[[ -2 -21  -1 -19  -2  -7  15]
 [ 10 -11 -34 -10  20   7   7]
 [ 20  42  -2  16 -10  -7   3]
 [ -1  -7  19   4 -19  -6  18]
 [-10   3  -4   0  -2  21  -6]
 [  7  18   2  26  14  28 -14]
 [ -4  31 -18  14  15   6 -12]
 [-25  -5  -3   3   2 -12  20]
 [-10   3   7 -51 -41 -11 -11]] ans = -10

[[ 36 -37  36  -9 -24 -35 -40  38 -36  29 -41  46]
 [-39  31 -34  34  30  44  47 -47  29 -42  32 -43]
 [ 43 -15  48 -16 -42 -49 -29  40 -30  22 -34  31]
 [-41 -26 -29   9  32  25 -22 -34  14 -15  -8 -28]
 [ 39 -33  36  -3 -45 -36 -40  28 -34  28 -39  37]
 [ 39 -32  31  -9 -34 -44 -23  43 -35  36 -38  35]
 [ 11  37   5 -38 -43  -7  28   4 -51  47   0   9]
 [ 32 -21  24  12  20 -29 -31   8   4  -2 -44   7]
 [ 45 -32  30 -12 -39 -48 -38  39 -28  41 -36  38]] ans = 45

[[  1  -7  -8   8  -8 -12  -1  -2   0   2 -11   7   2   1   0  -3]
 [ 20  -8 -18  52 -23 -61 -12  16   1 -25 -37 -14  15  -7 -35  -8]
 [ 15  -1 -10  28 -14 -35  -7  11   1 -19 -20 -12   9  -3 -19   0]
 [  3  -3  -6   6  -6  -9  -1   1  -1  -2  -8   1   2   0  -1   0]
 [ 25  34  13   9   8  -7  -2  32   3 -40  16 -54   8  -7 -31  20]] ans = 25

[[  0 -14   0   2   4  12   0  -3  -4  23  -4   9   6  -9]
 [  9 -31 -21   9  17  24  -2  -2 -11  25 -17  41   9 -23]
 [ 30 -32 -27  -8  15  -7 -37  16  12  48   0  33  32 -33]
 [ -1 -18   2   1  12  18   2  -3  -6  35  -6  11  11 -12]
 [ 17 -25 -24   1  15  11 -15   5   8  41   3  31  21 -22]
 [ 17 -23 -18   8  12  26   3  -6  -1  31   6  26   9  -8]
 [ 22 -25 -21  10  14  29   2  -2   0  31   8  30  13  -8]
 [  4 -22  -4   4  12  20   1  -5  -4  37  -2  18  10 -10]
 [ 21 -24 -21   9  14  29   3  -5   1  30   9  29  13  -8]
 [ 17 -23 -18   8  12  26   3  -6  -1  31   5  27   9  -8]
 [ 10 -24 -15   8  13  22   0  -3  -3  33  -1  26   7 -10]
 [ -1 -18   2   1  13  18   3  -3  -6  38  -6  13  11 -12]] ans = -1

[[ 43 -28   2 -24  34  13]
 [-47  59 -22  48 -44 -38]
 [ 38 -30  20 -22  49  29]
 [-36  47  33  18 -34 -33]
 [-55  14 -10 -28 -41 -44]] ans = -55

[[-10   0   5 -17 -10   0  -3  -4  -6   1]
 [ 29  -3 -23  -5  46  -9   2  -1 -37   9]
 [  5  -1 -14 -19  14  -9   0  -3   5  -4]
 [ -3   1  13  -3 -31 -15   3  -4 -13  -1]
 [ -3   1 -26 -49  27 -14   3  -3  -3  -5]] ans = -3
---
[[ -2 -21  -1   3   4  14]
 [ 25  -2  12 -37 -18 -44]
 [  8 -53  10 -63 -37 -53]] → 12

[[ 36  13  48  33 -31   1]
 [ 37 -11 -27 -13  51  -7]] → 37

[[ 23  41  21   6  30  24  16]
 [ -9   6  12 -46  -5  68  16]] → 30

[[ 0  0  1  3  1 25]
 [ 1  1 55 65  2 30]] → 30

[[-33  40 -22  43  23]
 [-59 -43 -14 -37  31]
 [  0 -26  -2 -15 -36]] → 31

[-18 -52 -23 -16  16 -29] → -18

[  7  48 -44  30  -6 -45] → 7

[-60 -29  27  22   4  10] → 10
---
[ 15 -21  25  26 -65  60 -41] ⇒ 15, -41

[[ 38  25  -2 -13  25 -44  12]
 [-58  22  30 -22  22  14   5]] ⇒ 38, 5

[67 -8 48 27 30] ⇒ 67, 30

[[-45  -9  13 -22  22   5]
 [-49  -4   2  -5  29   3]] ⇒ -45, 3

[ -3 -21 -57 -13 -34] ⇒ -3, -34

[[  3 -30 -25 -36]
 [ 16  31 -48 -13]
 [ -4 -40 -39 -36]] ⇒ 3, -36

[-21  21  25 -48  29] ⇒ -21, 29

[ -9 -48   2  -8 -35  25  -7] ⇒ -9, -7

[ -5   7  -5 -65   3] ⇒ -5, 3
---
[[ -7  14 -22  -1   0  10 -22]
 [-11 -28  10  -2 -43  -3 -37]
 [-18   1  29 -16  50 -20  30]] Answer: -7

[[ -6   7   0  14]
 [ 39 -58  -9 -59]] Answer: -6

[[-44   8 -51  14]
 [ 44  -6  57 -22]
 [ -8  23 -52 -13]] Answer: -44

[[ 35 -61 -22  56]
 [ 39 -34   5  58]] Answer: 35

[ 58  66  -8  11 -21] Answer: 58

[ -9  13 -41 -44  15 -58] Answer: -9
---
[[-24 -32  13 -23 -12  28 -24  33 -20 -13  -7  33  18]
 [ 21  -4  -7 -21   7  33  39  16 -30  29  33  -2  34]
 [-21  20 -14  26  39 -28  29  32 -23  -3  -2  35 -24]
 [ 31 -21 -21 -21  -2  31  32  28   1 -24 -22  38  -8]
 [-17  -6 -21  35 -20  29  -7 -16 -15  42 -11   6   6]] ⇒ -7

[[4803 4659 4260 4034 1393 4519 5426 4369 8227 4552 4406 6010 4381 4708
  6773]
 [5705 2718 5703 6169 3679 3756 5683 5733 2955 6024 6105 5071 5791 4081
  3976]
 [4112 4040 4581 4790 7293 4207 3593 4523 1325 4355 4576 2996 4512 4091
  2298]
 [3069 5880 3137 2799 5750 4771 3219 3082 5202 2873 2852 3475 3090 4503
  4458]
 [4615 5076 4197 3930 1434 4918 5031 4275 7718 4366 4252 5741 4238 4855
  6449]
 [3095 5963 3150 2732 5367 4935 3141 3089 5603 2832 2820 3653 3045 4624
  4781]
 [5719 3281 5263 5425 2432 4017 6148 5357 6030 5625 5533 5747 5384 4244
  5607]
 [4551 4932 4169 3925 1515 4618 5156 4220 7292 4336 4185 5766 4277 4761
  6422]] ⇒ 4381

[[  0   0   6   5  18   1  -3   8 -19   0   6  -9   4   4]
 [-15  -7 -20 -18 -30 -11 -11 -20  10 -13 -18  -3 -18 -15]
 [  7 -41  12   8 -18 -20   5  10 -43  16  16  -3  14 -15]
 [  5  -6   8   7  15  -1   1   9 -20   3   8  -8   8   3]
 [ -9  26 -14  -9  10   7  -6 -11  22 -19 -16  -6 -15   5]
 [-18  -3 -22 -20 -28 -10 -15 -22  10 -16 -20  -4 -22 -15]
 [-17  28 -22 -17  10   8 -15 -20  29 -25 -24  -8 -24   3]
 [ -2 -28  -1  -8 -28 -17   2  -6 -14   1  -1  -5   0 -18]] ⇒ -9

[[30 28 79 30 30 28]
 [34 10 79 31 30 13]
 [31 45 79 29 30 44]
 [30 43 79 29 30 43]
 [38 55 79 27 30 56]
 [34 10 79 31 31 12]] ⇒ 30

[[2849 3057 3459 3533 3701 3587 3944 3926 3006 3775 3458 9369]
 [2974 2655 3297 5093 3598 3758 2767 3276 3347 3232 3539 4381]
 [2764 3452 3429 3472 3696 3671 4523 3840 3151 3787 3436 8201]
 [2805 2695 3481 5427 3600 3949 2628 3170 3270 3214 3537 3984]
 [2845 3137 3485 3679 3696 3648 3860 3803 3018 3765 3381 8824]
 [2897 2598 3321 5207 3546 3750 2673 3263 3215 3237 3565 5155]
 [2658 3401 3496 3629 3735 3585 4316 3839 3095 3749 3457 7453]
 [2948 3394 3503 3623 3700 3630 4392 3821 3055 3750 3404 7801]
 [2631 3391 3493 3478 3724 3683 4325 3840 3097 3758 3460 7948]
 [2707 3127 3501 3566 3695 3675 3832 3924 3226 3826 3365 8892]
 [3043 2708 3358 5062 3511 3795 2475 3294 3128 3262 3450 4961]] ⇒ 3775
---
Input: [ 19   9 -35 -62 -67  -8]
Output: -8, 19

Input: [-10  66 -21  34 -29 -37 -45]
Output: -45, -10

Input: [  1 -16 -55  -6]
Output: -6, 1

Input: [ -3  37  -2  36 -15  46 -66]
Output: -66, -3

Input: [-12 -60 -21 -61 -47   8 -42]
Output: -42, -12

Input:
[[ -1  -9  36  22 -21   1]
 [ 11  44 -39  30  46 -59]]
Output: 1, 11

Input: [ 49  20 -32  29]
Output: 29, 49

Input: [ 12 -54 -20  41]
Output: 41, 12
